Below are the code and all the weights of a small trained network. Each question names an input and a class and asks about switching units off, where a switched-off unit gives its printed mean instead of its output.

import numpy as np


def w(rows, s, z=0):
    codes = np.array(rows[::2]) - 128.0
    scale = np.full(codes.shape[1], s)
    scale[-1] = z or s
    return codes * scale


def f(y):
    return y / 2 * (1 + np.tanh(0.7978845608 * (y + 0.044715 * y**3)))


def log_softmax(a):
    a = a - a.max(-1, keepdims=True)
    return a - np.log(np.exp(a).sum(-1, keepdims=True))


def net(x, mask):
    res = np.array(x, float).reshape(1, 7) / 4 @ E
    y = f(res @ A[0][:, :-1].T + A[0][:, -1])
    res = res + np.where(mask, y, B[0][:, -1]) @ B[0][:, :-1]
    return log_softmax(res[-1] @ U[:, :-1].T + U[:, -1])


A, B = {}, {}
E = w([
[70,232,131,8,35,186,54,27,228,48],'x0',
[140,126,143,114,130,130,131,121,119,125],'x1',
[8,38,255,73,126,125,219,56,226,241],'x2',
[121,133,118,136,131,125,130,124,129,129],'x3',
[169,136,210,94,18,5,227,218,221,44],'x4',
[135,137,136,126,141,135,129,138,136,128],'x5',
[131,136,131,144,129,131,131,123,135,132],'x6',
],0.0068)
A[0] = w([
[91,63,122,172,235,235,70,102,56,204,234],'neuron 1',
[123,253,119,12,58,221,71,4,210,67,211],'neuron 2',
[233,79,97,231,213,97,169,226,42,148,216],'neuron 3',
[212,175,40,126,112,137,75,148,55,71,247],'neuron 4',
[170,175,19,166,183,217,40,93,44,124,231],'neuron 5',
[70,121,95,93,226,254,43,54,48,202,254],'neuron 6',
[148,34,145,229,193,45,211,218,115,196,248],'neuron 7',
[239,209,47,149,127,95,104,126,56,54,216],'neuron 8',
[228,226,29,154,70,61,48,202,84,37,248],'neuron 9',
],0.0063,0.0054)
B[0] = w([
[124,106,125,208,218,210,89,53,61,199,218],'neuron 1',
[17,203,70,21,130,188,100,68,191,75,254],'neuron 2',
[204,118,74,216,171,51,40,164,77,161,222],'neuron 3',
[159,217,29,165,182,166,45,186,70,83,211],'neuron 4',
[101,181,56,149,207,169,2,126,66,100,219],'neuron 5',
[59,56,126,170,246,208,79,18,157,233,232],'neuron 6',
[200,29,206,219,48,48,193,160,52,142,225],'neuron 7',
[162,211,40,137,86,110,53,224,114,63,211],'neuron 8',
[229,209,14,114,42,156,106,227,179,47,241],'neuron 9',
],0.0072,0.015)
U = w([
[201,157,59,238,217,124,29,178,40,188,247],'0',
[65,200,18,74,203,216,38,124,56,67,17],'1',
[135,25,216,244,229,141,172,53,49,242,113],'2',
[33,108,138,34,205,219,115,30,220,219,4],'3',
[239,125,68,211,14,33,124,240,76,70,107],'4',
[197,227,52,34,22,168,160,210,221,31,53],'5',
[131,37,248,197,38,34,243,204,76,164,124],'6',
[32,181,240,2,20,28,214,63,235,75,228],'7',
],0.0061,0.0041)

Each question gives the input, the list of numbers given to net, and the class t.
The units are the neurons (one row each of A and B). Each row of codes is followed by its name. A weight is (code - 128) times the scale printed after its matrix; where a second scale follows, it is the last column's (A, B and U).
mask holds one flag per neuron, in row order. A switched-off neuron (its flag False) gives its mean, the last column of its row in B, instead of its output. The means were averaged over made-up inputs and are rounded, as every weight is.
A unit's drop is (log p(t) with every unit on - log p(t) with that unit switched off) / (log p(t) with every unit on - log p(t) with every unit switched off).
The circuit of an input: a set's keep is (log p(t) with only the set's units on - log p(t) with every unit switched off) / (log p(t) with every unit on - log p(t) with every unit switched off). Starting from all 9 units, units are removed one at a time, each time the one whose removal leaves the highest keep (on an exact tie, the one counted first), for as long as the keep stays at least 0.8.
units of the circuit, in order: the units of the circuit, biggest drop first
k most important neurons: the k neurons with the biggest drops, biggest first
drop of u: that unit's drop, to one decimal
input [-4,7,-6,1,1,-1,7], class 4: units of the circuit, in order	neuron 6; neuron 9
input [-7,2,8,-3,1,2,3], class 6: units of the circuit, in order	neuron 7
input [-2,2,2,5,0,2,-7], class 2: units of the circuit, in order	neuron 9; neuron 8
input [-7,-4,0,5,1,-7,1], class 4: units of the circuit, in order	neuron 7; neuron 6
input [1,-7,-8,-8,-5,-7,1], class 1: 2 most important neurons	neuron 7; neuron 5
input [-1,0,-3,5,1,6,-1], class 4: 2 most important neurons	neuron 6; neuron 1
input [1,-6,7,5,7,1,3], class 7: 2 most important neurons	neuron 3; neuron 1
input [1,0,3,-5,-5,-6,-5], class 3: 2 most important neurons	neuron 7; neuron 3
input [3,-4,7,-2,2,-2,-4], class 7: 2 most important neurons	neuron 6; neuron 1
input [3,0,0,-6,7,7,-7], class 5: 2 most important neurons	neuron 6; neuron 7
input [0,6,-3,5,8,-3,-7], class 4: drop of neuron 2	2.4
input [5,2,4,-6,4,-8,-1], class 7: drop of neuron 6	0.1
input [2,-1,-7,-5,2,4,-7], class 5: drop of neuron 9	0.5
input [4,-6,-8,-2,2,8,-4], class 5: units of the circuit, in order	neuron 9
input [-5,2,6,-2,1,-1,-7], class 6: 2 most important neurons	neuron 6; neuron 7
